Below is a small trained network, with its code and all its weights. Each question gives an input and a target symbol and asks what happens when units are switched off, that is, made to give their printed mean instead of their output.

import numpy as np


def w(rows, s, z=0):
    codes = np.array(rows[::2]) - 128.0
    scale = np.full(codes.shape[1], s)
    scale[-1] = z or s
    return codes * scale


def norm(h):
    return h / np.sqrt((h * h).mean(-1, keepdims=True) + 1e-5)


def f(y):
    return np.maximum(y, 0)


def softmax(a):
    e = np.exp(a - a.max(-1, keepdims=True))
    return e / e.sum(-1, keepdims=True)


def log_softmax(a):
    a = a - a.max(-1, keepdims=True)
    return a - np.log(np.exp(a).sum(-1, keepdims=True))


def net(x, mask):
    ids = ['ΘΦΨΩαβγδεζλμξπτ'.index(c) for c in x.split()]
    T = len(ids)
    res = E[ids] + P[:T]
    r = norm(res)
    for j in range(2):
        rows = slice(4 * j, 4 * j + 4)
        q, k, v = (r @ M[0][rows].T for M in (Q, K, V))
        z = softmax(np.where(np.tri(T) > 0, q @ k.T / 4**0.5, -1e9)) @ v
        o = O[0][rows]
        res = res + np.where(mask[j], z, o[:, -1]) @ o[:, :-1]
    y = f(norm(res) @ A[0][:, :-1].T + A[0][:, -1])
    res = res + np.where(mask[2:14], y, B[0][:, -1]) @ B[0][:, :-1]
    return log_softmax(norm(res)[-1] @ U[:, :-1].T + U[:, -1])


Q, K, V, O, A, B = {}, {}, {}, {}, {}, {}
E = w([
[125,166,107,135,38,115],'Θ',
[71,169,203,23,117,209],'Φ',
[92,227,37,135,171,190],'Ψ',
[85,219,104,121,38,76],'Ω',
[144,178,129,141,57,89],'α',
[203,153,85,229,221,63],'β',
[180,141,99,129,37,112],'γ',
[92,194,130,165,64,127],'δ',
[59,187,69,66,207,45],'ε',
[142,167,81,144,43,92],'ζ',
[172,131,139,126,38,119],'λ',
[152,175,97,153,50,124],'μ',
[144,157,122,169,33,126],'ξ',
[254,147,185,152,173,170],'π',
[184,202,126,123,33,105],'τ',
],0.0041)
P = w([
[203,212,98,23,25,79],'0',
[127,227,213,209,73,132],'1',
[202,157,64,7,75,98],'2',
[122,177,189,208,117,139],'3',
[189,116,50,7,109,112],'4',
[116,137,171,206,149,150],'5',
[177,82,39,8,142,130],'6',
[114,97,150,197,189,156],'7',
[167,56,27,5,164,137],'8',
[108,69,141,202,212,160],'9',
],0.0024)
Q[0] = w([
[137,135,62,63,55,119],'head 0',
[102,105,109,11,122,157],'head 0',
[121,135,59,101,127,73],'head 0',
[71,143,197,198,146,151],'head 0',
[85,178,134,216,157,111],'head 1',
[163,120,27,63,108,131],'head 1',
[89,95,31,2,110,105],'head 1',
[106,95,199,182,191,153],'head 1',
],0.011)
K[0] = w([
[90,80,125,126,200,179],'head 0',
[118,143,152,51,234,177],'head 0',
[118,109,100,141,218,119],'head 0',
[100,170,144,121,6,75],'head 0',
[101,160,99,151,66,66],'head 1',
[129,26,106,119,220,164],'head 1',
[86,65,125,85,254,148],'head 1',
[159,163,137,104,47,63],'head 1',
],0.0092)
V[0] = w([
[147,132,152,114,52,133],'head 0',
[132,35,167,196,114,45],'head 0',
[200,128,176,87,193,68],'head 0',
[228,128,154,176,159,166],'head 0',
[93,135,241,34,65,200],'head 1',
[31,204,215,26,126,116],'head 1',
[148,200,131,134,150,253],'head 1',
[138,87,80,175,188,44],'head 1',
],0.003)
O[0] = w([
[58,82,128,170,156,155,249],'head 0',
[100,149,207,128,6,37,20],'head 0',
[156,150,154,62,126,128,76],'head 0',
[119,184,149,121,85,152,106],'head 0',
[64,4,121,113,176,161,148],'head 1',
[144,55,92,94,224,113,187],'head 1',
[120,141,122,132,192,231,166],'head 1',
[179,196,168,99,89,90,27],'head 1',
],0.0034,0.0018)
A[0] = w([
[85,145,153,117,102,178,164],'neuron 0',
[220,78,187,150,117,160,154],'neuron 1',
[201,122,205,165,180,134,209],'neuron 2',
[147,79,108,86,93,118,254],'neuron 3',
[158,77,146,170,72,123,101],'neuron 4',
[169,187,126,112,100,191,41],'neuron 5',
[74,128,144,186,127,65,200],'neuron 6',
[188,144,150,190,183,118,162],'neuron 7',
[111,169,96,153,198,152,148],'neuron 8',
[132,168,179,102,212,114,183],'neuron 9',
[123,91,255,164,143,167,93],'neuron 10',
[180,157,122,115,107,40,104],'neuron 11',
],0.0064,0.0019)
B[0] = w([
[127,183,190,65,190,158,198],'neuron 0',
[125,227,37,106,185,85,171],'neuron 1',
[37,178,162,47,87,96,164],'neuron 2',
[97,150,223,167,142,116,244],'neuron 3',
[177,115,92,109,161,198,221],'neuron 4',
[93,52,103,84,120,93,195],'neuron 5',
[121,44,90,75,157,89,254],'neuron 6',
[57,85,201,66,23,172,187],'neuron 7',
[176,189,158,184,103,130,220],'neuron 8',
[164,61,100,195,49,167,175],'neuron 9',
[252,90,118,167,137,27,184],'neuron 10',
[131,96,131,175,204,151,215],'neuron 11',
],0.0045,0.003)
U = w([
[29,122,188,178,63,104,175],'Θ',
[24,159,100,120,172,56,162],'Φ',
[179,134,236,117,170,180,136],'Ψ',
[195,198,29,101,140,212,13],'Ω',
[231,72,149,163,77,144,71],'α',
[83,213,133,190,153,179,201],'β',
[93,135,214,206,194,88,178],'γ',
[60,88,132,92,242,200,128],'δ',
[95,148,133,8,109,154,229],'ε',
[194,174,109,95,241,45,108],'ζ',
[136,166,80,250,92,52,65],'λ',
[185,192,155,140,43,79,252],'μ',
[128,99,166,163,39,246,63],'ξ',
[84,104,35,133,42,111,58],'π',
[129,47,194,83,116,51,91],'τ',
],0.012,0.004)

Each question gives the input, a string of symbols that net reads in full, and the target symbol t.
The units are the heads (4 rows each of Q, K, V and O) and the neurons (one row each of A and B). Each row of codes is followed by its name. A weight is (code - 128) times the scale printed after its matrix; where a second scale follows, it is the last column's (O, A, B and U).
mask holds one flag per unit, heads first, then neurons. A switched-off unit (its flag False) gives its mean, the last column of its rows in O or B, instead of its output. The means were averaged over made-up inputs and are rounded, as every weight is.
A unit's drop is (log p(t) with every unit on - log p(t) with that unit switched off) / (log p(t) with every unit on - log p(t) with every unit switched off).
The circuit of an input: a set's keep is (log p(t) with only the set's units on - log p(t) with every unit switched off) / (log p(t) with every unit on - log p(t) with every unit switched off). Starting from the 12 units with the biggest drops (on a tie, the unit counted first), units are removed one at a time, each time the one whose removal leaves the highest keep (on an exact tie, the one counted first), for as long as the keep stays at least 0.8.
units of the circuit, in order: the units of the circuit, biggest drop first
unit that matters most: the unit with the biggest drop
k most important neurons: the k neurons with the biggest drops, biggest first
heads that matter: for each layer, one digit per head in row order, 1 if its drop is at least 0.15 and else 0, layers parted by /
input π λ α, target ε: units of the circuit, in order	head 0; neuron 5; neuron 10
input π ε τ Θ α, target ζ: unit that matters most	head 0
input β Ψ ζ, target Ω: heads that matter	11
input π ζ τ π ζ, target ε: units of the circuit, in order	head 0; neuron 5; head 1; neuron 0
input α ε μ ξ ζ γ, target Ω: 2 most important neurons	neuron 4; neuron 1
input ε Φ μ β γ τ ε α α, target ζ: heads that matter	11
input ξ μ λ δ, target γ: units of the circuit, in order	neuron 0; neuron 10; neuron 6
input γ ε ξ ξ ξ ξ, target α: units of the circuit, in order	neuron 10; neuron 4
input ζ Ω α γ λ δ τ, target τ: units of the circuit, in order	neuron 5; neuron 3
input α α ζ Θ τ, target τ: units of the circuit, in order	neuron 5; neuron 3; neuron 4
input λ Ω ζ ζ, target π: units of the circuit, in order	neuron 6; neuron 3
input λ ξ δ π ξ Θ Θ β, target Θ: units of the circuit, in order	neuron 7; neuron 2
input Ω μ Ψ Ψ β, target μ: units of the circuit, in order	neuron 7; head 1
input Φ α α α ξ Θ ξ, target δ: units of the circuit, in order	head 1
input Ψ ξ γ ξ ζ ζ μ α, target τ: units of the circuit, in order	neuron 6; head 0
input τ ξ ξ, target ξ: 3 most important neurons	neuron 3; neuron 6; neuron 4
input λ ξ λ μ ζ, target λ: units of the circuit, in order	neuron 3; neuron 6; neuron 0; neuron 11
input λ μ ζ ζ ξ ζ τ γ μ, target π: heads that matter	01
input α τ ξ ξ π Θ, target δ: 3 most important neurons	neuron 0; neuron 6; neuron 9
input ξ μ α, target γ: unit that matters most	neuron 3
input λ α ξ μ Ω, target Φ: 2 most important neurons	neuron 3; neuron 7
input Θ ζ μ, target π: 3 most important neurons	neuron 5; neuron 8; neuron 10
input μ λ Ψ ξ μ ξ ξ ξ Θ, target Ω: heads that matter	10
input ξ π π ζ λ γ, target Ω: heads that matter	00
input δ ξ δ, target β: heads that matter	11
